Here is a tiny trained network, its code and every weight. The questions are about switching its units off for an input and a target symbol, where a switched-off unit gives its printed mean instead of its output.

import numpy as np


def w(rows, s, z=0):
    codes = np.array(rows[::2]) - 128.0
    scale = np.full(codes.shape[1], s)
    scale[-1] = z or s
    return codes * scale


def f(y):
    return np.maximum(y, 0)


def softmax(a):
    e = np.exp(a - a.max(-1, keepdims=True))
    return e / e.sum(-1, keepdims=True)


def log_softmax(a):
    a = a - a.max(-1, keepdims=True)
    return a - np.log(np.exp(a).sum(-1, keepdims=True))


def net(x, mask):
    ids = ['Λαγδεθξτψω'.index(c) for c in x.split()]
    T = len(ids)
    res = E[ids] + P[:T]
    q, k, v = (res @ M[0].T for M in (Q, K, V))
    z = softmax(np.where(np.tri(T) > 0, q @ k.T / 3**0.5, -1e9)) @ v
    res = res + np.where(mask[0], z, O[0][:, -1]) @ O[0][:, :-1]
    y = f(res @ A[0][:, :-1].T + A[0][:, -1])
    res = res + np.where(mask[1:13], y, B[0][:, -1]) @ B[0][:, :-1]
    return log_softmax(res[-1] @ U[:, :-1].T + U[:, -1])


Q, K, V, O, A, B = {}, {}, {}, {}, {}, {}
E = w([
[129,81,126,136,109,158],'Λ',
[97,63,127,118,117,107],'α',
[83,82,173,138,162,89],'γ',
[94,178,139,135,194,60],'δ',
[126,144,133,144,154,130],'ε',
[79,135,86,81,120,52],'θ',
[122,83,211,190,201,157],'ξ',
[155,180,238,241,251,195],'τ',
[85,140,45,15,15,152],'ψ',
[184,212,112,183,154,243],'ω',
],0.016)
P = w([
[121,142,231,116,64,165],'0',
[229,106,213,1,115,121],'1',
[170,97,116,182,105,90],'2',
[33,181,173,131,88,144],'3',
[189,121,171,55,170,145],'4',
[173,112,118,170,82,48],'5',
[10,188,189,98,119,189],'6',
[138,121,112,86,214,152],'7',
[190,93,122,185,38,50],'8',
[23,155,127,131,97,212],'9',
],0.017)
Q[0] = w([
[79,145,117,145,109,156],'h0',
[204,23,139,177,136,7],'h0',
[119,172,167,146,73,136],'h0',
],0.015)
K[0] = w([
[195,145,112,188,80,64],'h0',
[27,133,53,49,249,254],'h0',
[215,215,87,209,24,37],'h0',
],0.008)
V[0] = w([
[129,196,171,149,189,104],'h0',
[100,56,139,192,139,165],'h0',
[196,253,97,181,118,226],'h0',
],0.011)
O[0] = w([
[124,26,53,186,136,174,255],'h0',
[88,55,215,106,204,179,191],'h0',
[140,190,79,110,97,251,220],'h0',
],0.013,0.0086)
A[0] = w([
[80,186,157,139,35,124,226],'n0',
[97,88,132,119,156,88,3],'n1',
[171,156,144,134,180,128,153],'n2',
[104,106,41,145,183,182,70],'n3',
[153,136,78,194,127,120,72],'n4',
[186,160,93,137,76,92,141],'n5',
[66,96,106,247,138,119,49],'n6',
[194,41,81,130,111,124,167],'n7',
[102,181,112,173,140,159,220],'n8',
[245,93,141,120,128,87,92],'n9',
[162,135,182,88,108,136,71],'n10',
[170,95,64,146,170,85,108],'n11',
],0.013,0.0037)
B[0] = w([
[180,165,104,204,198,91,156],'n0',
[173,95,195,165,159,164,156],'n1',
[177,77,94,84,100,92,155],'n2',
[179,167,135,86,66,81,251],'n3',
[76,36,82,43,191,141,159],'n4',
[53,68,212,101,60,139,144],'n5',
[154,102,59,136,140,128,206],'n6',
[147,233,144,150,137,120,182],'n7',
[55,112,141,116,71,81,197],'n8',
[110,204,84,129,109,154,150],'n9',
[139,130,85,157,255,152,140],'n10',
[131,171,210,144,159,220,150],'n11',
],0.0084,0.029)
U = w([
[141,203,160,53,202,171,156],'Λ',
[204,132,189,84,119,93,140],'α',
[216,62,155,132,81,54,129],'γ',
[188,78,12,176,140,62,193],'δ',
[83,151,101,201,132,136,195],'ε',
[205,107,142,229,17,14,55],'θ',
[64,107,121,126,168,195,85],'ξ',
[125,68,132,176,24,115,171],'τ',
[154,174,106,254,122,114,52],'ψ',
[97,197,128,196,112,165,2],'ω',
],0.0085,0.004)

Each question gives the input, a string of symbols that net reads in full, and the target symbol t.
The units are the heads (3 rows each of Q, K, V and O) and the neurons (one row each of A and B). Each row of codes is followed by its name. A weight is (code - 128) times the scale printed after its matrix; where a second scale follows, it is the last column's (O, A, B and U).
mask holds one flag per unit, heads first, then neurons. A switched-off unit (its flag False) gives its mean, the last column of its rows in O or B, instead of its output. The means were averaged over made-up inputs and are rounded, as every weight is.
A unit's drop is (log p(t) with every unit on - log p(t) with that unit switched off) / (log p(t) with every unit on - log p(t) with every unit switched off).
The circuit of an input: a set's keep is (log p(t) with only the set's units on - log p(t) with every unit switched off) / (log p(t) with every unit on - log p(t) with every unit switched off). Starting from the 12 units with the biggest drops (on a tie, the unit counted first), units are removed one at a time, each time the one whose removal leaves the highest keep (on an exact tie, the one counted first), for as long as the keep stays at least 0.8.
circuit, biggest first: the units of the circuit, biggest drop first
unit that matters most: the unit with the biggest drop
k most important neurons: the k neurons with the biggest drops, biggest first
input Λ ε θ Λ τ ξ δ ξ ξ, target ψ: circuit, biggest first -> (n7; n11; h0)
input τ τ α ξ τ ξ ω γ Λ θ, target Λ: circuit, biggest first -> (h0; n3)
input ψ ω ψ ξ δ ψ γ ξ, target α: circuit, biggest first -> (n11; n1; h0)
input τ ξ θ ω τ ω Λ, target ω: circuit, biggest first -> (h0; n4)
input Λ δ τ τ τ τ ξ τ ξ τ, target ξ: circuit, biggest first -> (h0; n3)
input τ α τ τ α ξ τ τ τ, target δ: circuit, biggest first -> (n6; h0)
input τ τ τ ξ, target τ: circuit, biggest first -> (n3; h0; n8; n7)
input ω τ ψ τ ξ ω τ Λ, target Λ: unit that matters most -> n7
input α γ γ ω τ ξ τ τ Λ, target δ: circuit, biggest first -> (h0; n6)
input τ τ τ δ ξ Λ ω ψ, target Λ: 2 most important neurons -> (n3; n8)
input τ ψ ξ ω γ τ, target τ: 2 most important neurons -> (n8; n3)
input τ τ ψ, target θ: 4 most important neurons -> (n0; n5; n4; n11)
input Λ ξ τ ξ τ ω δ, target ω: circuit, biggest first -> (h0; n8)
input τ ξ Λ τ, target Λ: unit that matters most -> h0
input ψ ξ τ, target θ: 2 most important neurons -> (n2; n5)
input ξ θ τ ω, target τ: circuit, biggest first -> (n3; h0; n8)
input γ ξ ξ τ ω δ ξ α, target Λ: 3 most important neurons -> (n11; n7; n8)
input τ τ τ δ ξ ω ξ τ τ ω, target τ: circuit, biggest first -> (n3; n8; h0)
input τ ω Λ, target τ: 2 most important neurons -> (n5; n4)
input ξ Λ τ α τ τ τ τ ε, target δ: unit that matters most -> n4
input ω ξ τ ξ Λ ω γ ξ τ, target δ: 2 most important neurons -> (n6; n2)
